Below is a small trained network, with its code and all its weights. Each question gives an input and a class and asks what happens when units are switched off, that is, made to give their printed mean instead of their output.

import numpy as np


def w(rows, s, z=0):
    codes = np.array(rows[::2]) - 128.0
    scale = np.full(codes.shape[1], s)
    scale[-1] = z or s
    return codes * scale


def norm(h):
    return h / np.sqrt((h * h).mean(-1, keepdims=True) + 1e-5)


def f(y):
    return np.maximum(y, 0)


def log_softmax(a):
    a = a - a.max(-1, keepdims=True)
    return a - np.log(np.exp(a).sum(-1, keepdims=True))


def net(x, mask):
    res = np.array(x, float).reshape(1, 7) / 4 @ E
    u = 0
    for l in range(2):
        y = f(norm(res) @ A[l][:, :-1].T + A[l][:, -1])
        res = res + np.where(mask[u : u + 5], y, B[l][:, -1]) @ B[l][:, :-1]
        u += 5
    return log_softmax(norm(res)[-1] @ U[:, :-1].T + U[:, -1])


A, B = {}, {}
E = w([
[150,174,68,196,197,216,190,186,179,54,194,136],'x0',
[125,127,124,133,136,133,119,119,132,127,121,129],'x1',
[177,134,151,253,169,49,56,162,82,220,177,101],'x2',
[140,122,133,122,127,140,118,142,128,124,115,117],'x3',
[143,136,124,124,108,145,117,145,96,120,126,137],'x4',
[130,139,113,138,122,133,136,115,105,134,121,149],'x5',
[197,57,103,80,235,125,199,78,47,82,159,109],'x6',
],0.0035)
A[0] = w([
[163,161,76,210,188,176,147,198,177,104,183,146,27],'0.n1',
[70,115,141,2,87,153,131,70,148,83,80,167,188],'0.n2',
[92,181,34,92,127,240,211,163,207,37,122,133,105],'0.n3',
[174,131,102,88,187,167,160,127,101,65,153,141,30],'0.n4',
[73,147,123,149,96,112,118,193,160,159,84,161,251],'0.n5',
],0.004,0.0027)
B[0] = w([
[72,50,94,118,29,121,198,145,72,113,53,109,202],'0.n1',
[102,80,65,254,139,139,173,200,67,138,150,90,247],'0.n2',
[173,155,232,113,105,113,81,52,176,112,126,187,255],'0.n3',
[152,70,38,122,169,144,113,74,163,201,181,119,182],'0.n4',
[130,240,123,91,106,145,72,113,190,124,206,159,205],'0.n5',
],0.005,0.0059)
A[1] = w([
[157,215,103,108,75,99,84,145,185,194,183,136,93],'1.n1',
[243,109,163,74,170,76,132,56,98,119,133,146,138],'1.n2',
[150,42,73,180,181,129,252,126,62,55,124,88,169],'1.n3',
[203,33,113,121,203,53,187,113,17,143,128,99,112],'1.n4',
[28,130,91,221,25,139,140,233,139,164,91,129,8],'1.n5',
],0.0047,0.0017)
B[1] = w([
[113,105,111,117,130,108,155,141,53,118,82,88,194],'1.n1',
[151,94,144,149,172,225,230,148,172,77,226,150,184],'1.n2',
[58,139,96,109,115,87,74,205,85,239,77,88,253],'1.n3',
[141,199,178,132,69,97,84,88,156,58,91,146,238],'1.n4',
[187,16,98,89,254,189,204,94,168,116,158,147,215],'1.n5',
],0.0067,0.0079)
U = w([
[144,45,65,97,205,207,218,137,177,144,200,145,112],'0',
[78,153,105,105,103,18,67,203,40,194,42,53,47],'1',
[167,252,255,154,42,110,92,70,190,6,141,185,246],'2',
],0.0097,0.0013)

Each question gives the input, the list of numbers given to net, and the class t.
The units are the neurons (one row each of A and B). Each row of codes is followed by its name. A weight is (code - 128) times the scale printed after its matrix; where a second scale follows, it is the last column's (A, B and U).
mask holds one flag per neuron, layer by layer. A switched-off neuron (its flag False) gives its mean, the last column of its row in B, instead of its output. The means were averaged over made-up inputs and are rounded, as every weight is.
A unit's drop is (log p(t) with every unit on - log p(t) with that unit switched off) / (log p(t) with every unit on - log p(t) with every unit switched off).
The circuit of an input: a set's keep is (log p(t) with only the set's units on - log p(t) with every unit switched off) / (log p(t) with every unit on - log p(t) with every unit switched off). Starting from all 10 units, units are removed one at a time, each time the one whose removal leaves the highest keep (on an exact tie, the one counted first), for as long as the keep stays at least 0.8.
circuit, biggest first: the units of the circuit, biggest drop first
unit that matters most: the unit with the biggest drop
top k neurons: the k neurons with the biggest drops, biggest first
k most important neurons of layer l: the k neurons of layer l with the biggest drops, biggest first
drop of u: that unit's drop, to one decimal
input [-4,-3,6,-5,5,0,6], class 2: circuit, biggest first : 1.n4
input [-6,-2,-8,2,1,-7,2], class 1: circuit, biggest first : 0.n2; 1.n3
input [3,-1,1,3,-2,6,5], class 1: 2 most important neurons of layer 0 : 0.n1; 0.n5
input [7,2,3,7,6,-7,-8], class 0: top 2 neurons : 1.n5; 0.n1
input [0,-8,-4,0,0,5,4], class 1: top 2 neurons : 0.n2; 1.n3
input [2,4,8,8,3,-4,-7], class 0: top 3 neurons : 1.n5; 0.n3; 1.n3
input [2,-3,8,-1,3,-7,0], class 0: top 3 neurons : 1.n3; 1.n5; 0.n3
input [-4,-6,-1,1,0,-3,-6], class 0: top 3 neurons : 1.n5; 0.n3; 1.n3
input [3,5,4,1,-7,4,-7], class 0: 2 most important neurons of layer 1 : 1.n5; 1.n3
input [-6,-2,3,1,1,-1,1], class 2: top 2 neurons : 1.n3; 1.n5
input [3,-2,-8,-1,7,2,0], class 2: top 2 neurons : 0.n3; 1.n5
input [7,0,-2,-8,-8,1,-4], class 2: top 2 neurons : 0.n3; 0.n2
input [8,0,2,-1,-3,-8,4], class 1: top 2 neurons : 0.n1; 1.n3
input [-4,-4,7,-7,2,2,8], class 2: unit that matters most : 1.n4
input [-6,2,2,5,6,0,7], class 2: 2 most important neurons of layer 1 : 1.n4; 1.n2
input [2,-5,-3,1,6,-3,-1], class 2: top 2 neurons : 0.n3; 1.n5
input [-4,6,-6,1,3,-4,-1], class 0: top 2 neurons : 0.n2; 1.n5
input [3,-1,8,-5,5,-1,4], class 1: drop of 1.n3 : 0.6
input [-5,8,-4,6,6,2,-8], class 0: drop of 1.n5 : 0.7
input [-3,2,-4,8,7,6,7], class 1: circuit, biggest first : 1.n3
input [3,1,6,-7,1,6,-5], class 0: drop of 1.n5 : 1.0
